Below are the code and all the weights of a small trained network. Each question names an input and a class and asks about switching units off, where a switched-off unit gives its printed mean instead of its output.

import numpy as np


def w(rows, s, z=0):
    codes = np.array(rows[::2]) - 128.0
    scale = np.full(codes.shape[1], s)
    scale[-1] = z or s
    return codes * scale


def f(y):
    return y / 2 * (1 + np.tanh(0.7978845608 * (y + 0.044715 * y**3)))


def log_softmax(a):
    a = a - a.max(-1, keepdims=True)
    return a - np.log(np.exp(a).sum(-1, keepdims=True))


def net(x, mask):
    res = np.array(x, float).reshape(1, 2) / 4 @ E
    y = f(res @ A[0][:, :-1].T + A[0][:, -1])
    res = res + np.where(mask, y, B[0][:, -1]) @ B[0][:, :-1]
    return log_softmax(res[-1] @ U[:, :-1].T + U[:, -1])


A, B = {}, {}
E = w([
[174,144,212,252,105,225,35,78,111,122,231],'x0',
[178,181,101,65,124,98,11,47,106,185,10],'x1',
],0.011)
A[0] = w([
[177,137,212,161,74,201,96,105,134,183,170,38],'n0',
[93,119,110,67,167,54,210,136,172,170,80,42],'n1',
[72,72,76,99,179,93,178,169,179,176,70,125],'n2',
[150,149,118,205,74,194,58,85,88,85,198,105],'n3',
[86,127,105,163,135,131,73,89,46,149,196,217],'n4',
[147,172,133,55,86,79,2,59,131,227,87,111],'n5',
[140,192,57,161,172,101,74,77,58,191,98,73],'n6',
[157,137,213,166,73,136,89,82,149,51,157,150],'n7',
[75,99,207,165,100,128,244,184,185,91,165,109],'n8',
[132,142,80,103,72,54,174,147,107,75,111,206],'n9',
[65,4,100,154,139,170,169,175,177,100,225,97],'n10',
[142,138,162,175,168,128,96,108,183,185,159,199],'n11',
[136,145,112,54,157,90,153,102,163,83,146,251],'n12',
],0.0084,0.014)
B[0] = w([
[6,58,93,61,215,39,165,140,86,157,143,192],'n0',
[36,66,103,68,222,44,141,137,43,170,193,195],'n1',
[122,134,156,132,144,130,159,100,106,140,135,221],'n2',
[119,158,139,134,149,133,154,116,97,159,128,238],'n3',
[169,143,137,133,122,153,146,123,102,140,129,234],'n4',
[139,137,76,109,103,115,71,90,184,79,91,246],'n5',
[78,111,98,96,160,43,92,120,157,105,118,176],'n6',
[127,131,139,151,124,126,162,110,136,166,126,225],'n7',
[133,140,93,106,133,102,69,96,180,82,84,241],'n8',
[149,148,152,183,117,138,141,117,104,142,117,231],'n9',
[118,128,69,102,87,97,70,112,139,77,94,238],'n10',
[138,144,155,161,95,136,158,122,107,125,121,216],'n11',
[172,174,155,176,72,197,148,141,86,127,112,248],'n12',
],0.018,0.014)
U = w([
[118,141,75,104,112,102,42,74,182,42,107,116],'0',
[71,135,138,113,174,100,210,113,63,187,133,92],'1',
[249,162,198,178,47,203,161,132,125,119,116,245],'2',
[139,68,164,98,146,126,154,160,150,144,155,103],'3',
[134,108,123,120,154,124,103,156,140,124,146,101],'4',
[113,97,147,117,128,132,129,153,154,125,146,96],'5',
[95,130,136,104,172,142,129,147,141,135,149,107],'6',
],0.016,0.012)

Each question gives the input, the list of numbers given to net, and the class t.
The units are the neurons (one row each of A and B). Each row of codes is followed by its name. A weight is (code - 128) times the scale printed after its matrix; where a second scale follows, it is the last column's (A, B and U).
mask holds one flag per neuron, in row order. A switched-off neuron (its flag False) gives its mean, the last column of its row in B, instead of its output. The means were averaged over made-up inputs and are rounded, as every weight is.
A unit's drop is (log p(t) with every unit on - log p(t) with that unit switched off) / (log p(t) with every unit on - log p(t) with every unit switched off).
most important unit: the unit with the biggest drop
k most important neurons: the k neurons with the biggest drops, biggest first
drop of u: that unit's drop, to one decimal
input [-1,-4], class 0: most important unit => n8
input [-4,2], class 1: 3 most important neurons => [n1; n4; n11]
input [0,-4], class 0: 2 most important neurons => [n8; n10]
input [1,-3], class 2: 4 most important neurons => [n5; n0; n1; n6]
input [-7,-8], class 0: 2 most important neurons => [n8; n10]
input [-4,3], class 1: 3 most important neurons => [n1; n8; n10]
input [4,0], class 1: 2 most important neurons => [n12; n0]
input [6,-5], class 1: 4 most important neurons => [n5; n0; n3; n7]
input [2,-3], class 2: 2 most important neurons => [n5; n0]
input [-4,1], class 1: drop of n4 => 0.1
input [3,3], class 2: drop of n1 => 0.6
input [6,1], class 1: drop of n0 => 0.3
